Group, then class
[  6  -1   3   1   0  15  11   2  -2   6  -4   1 -24 -15  13  -3 -10  -7
   0]	<16>:lepu
[ -4  -6  -1   1   8  -5  11  -6   1 -11   3  14  20   9  -6  -3   5   2
   6]	<17>:Vomib
[ 2  0  3 -1  2  9 18 -4  2  8 -5 10 -8 -4  1  2 -4 -4  4]	<16>:lepu
[-11 -10   2  -2  12   0  30  -6   3  -9   2  14  10   9  -9   2   4  -5
  10]	<17>:Vomib
[-21  -7   3  -7  13   0  24 -12   0 -11  16  26  16   9  -6  -6   7  -2
   1]	<24>:tamos
[-12  -3   1  -3  10  -4  -8  -5   4 -10   4   4  16  12  -3  -7   6   2
   3]	<24>:Gisos
[  2  -6 -15  -1 -16 -19  53   1  -5   8  -6  26 -20  -2 -13  11   2 -15
  10]	<21>:mes
[-12  -6   7   0   8  -2 -14  -1   9  -8  16   0  21  12  -4  -2   5   2
   3]	<17>:tova
[  6  -1 -16   2 -21 -20  26   3  -5  11 -18  14 -15  -3 -12  12   2  -4
  -7]	<21>:mes
[ -7 -18 -17  -1   8   4  -1   3  -4 -10   5   3   6   5  -2  -2   4   1
   1]	<24>:Gisos
[ 11  -4  -6  -6 -14  -2  21   9  -1  11 -10   2 -16  -1  -4   6   1  -2
   5]	<16>:Guf
[-14  -5  -4  -6  11  11  21  -6  -2  -6   3   6   7   0  -8  -6   6   5
  -2]	<17>:Vomib
[ -9  -6  -8  -1   0 -14   7  -2  -1  -9   1  20  18  11  -9   3   2  -2
   3]	<17>:Vomib
[-11  -1 -28 -10 -16 -46  53  -4 -11  14  -8  34 -26 -16 -15  -5   7  -3
  -8]	<21>:Mag
[  0  -7   7   2   9  22  11  -3  -2   2   4   7 -21  -7  12  -3  -3  -4
   1]	<16>:lepu
[-10  -2  -9  -4   1 -16  42  -3  -6   2   4  33 -18  -9  -1  -7   9 -13
  10]	<21>:Nomi
[  5   4 -19  -3 -19 -30  19  -3  -4  12 -11  14 -14 -10 -14  10  -1  -5
  -6]	<21>:mes
[-9 -2 -3 -3  8  5 11 -8  0 -4  3  9  5  5 14  1  6 -7  3]	<24>:Gisos
[ -2  -4  -3  -3   8   2  11  -5  -3 -10   2   6  12  10  -4  14   0 -15
  10]	<24>:Gisos
[  8   7 -13  -3 -23 -30  16   4  -5  13 -11   6 -22  -7 -12   3   2  -4
  -5]	<21>:mes
[ -4  -5  -7  11   3  12  27  -3  -1  -2   3  14 -10  -2   5  -1   2  -3
   6]	<21>:Nomi
[-12  -1   1   3   7  -5 -22  -5   7 -11   6  -2  22  15  -1  -3   2   0
  -2]	<17>:tova
[-16   1 -21  -4 -23 -38  39  -2  -2   5  -3  35 -11 -12 -16  -4  16  -9
   5]	<21>:Mag
[ -6  -2   2   6   5  -2 -12  -5   5  -7   6  -3  12  14  -5  -5   5  -1
   1]	<24>:Gisos
[  6   0   1   2  -3  10  11   7   1   7  -2   8 -10  -7   6   2   0   0
   2]	<16>:lepu
[ -9  -5  -1  -2  10  -3   8  -4   2 -11   3   4   8   4  -3  -3   8   0
   8]	<24>:Gisos
[ 10   1   2   5  -4   5  21   7  -4   5  -8   3 -19  -6   3   6  -3 -11
  14]	<16>:Guf
[ -9   1  -2   1   1 -23 -13  -2   1  -4   4   4  18   2  -5  -9  -5  11
  -5]	<17>:Vomib
[-20   2  -3   1  -4 -37  -8 -11   7   2   8  22  10   3  -6  -7  11  -6
  -3]	<17>:las
[  1  -7 -16  -8  -9  -5  53   1  -8  11  -7  24 -27 -16 -14  10   3 -13
   6]	<16>:gekan
[-13   2   3   1   5  -9 -22  -5   6  -5   6   1  13   5  -2 -11   5   4
  -1]	<17>:tova
[ -1  -7   1 -11   9   0   3  -8  -4  -9   4   3  14   4  -7  -4  10   7
  -3]	<17>:Vomib
[-21  -7  -1   8  14 -16  -8  -8  -7   3  13   9  14  10  -4  -8   9  11
   3]	<17>:tova
[-20  -2  -4  -2  15  -4  11 -13   4  -9   8  14  17  10  -6  -8   6  -2
   3]	<24>:tamos
[ -4  -2 -15  -5 -15 -32  34  -1  -6   3  -7  23 -14 -12 -12  -1   5  -8
  -2]	<21>:Mag
[  4  -6  -3  -5   3  12  27  -1  -3   2  -3   2 -11 -10   5   5   5  -3
  -2]	<16>:Guf
[ -8  -4 -14  -3 -14 -29  43  -1   1   6  -6  33 -13  -8 -10   3  10  -8
  -6]	<21>:Mag
[-22  -1  -7  -4 -10 -26  11  -5  14   0   2  21  14   2  -4   9   8  -3
   7]	<17>:las
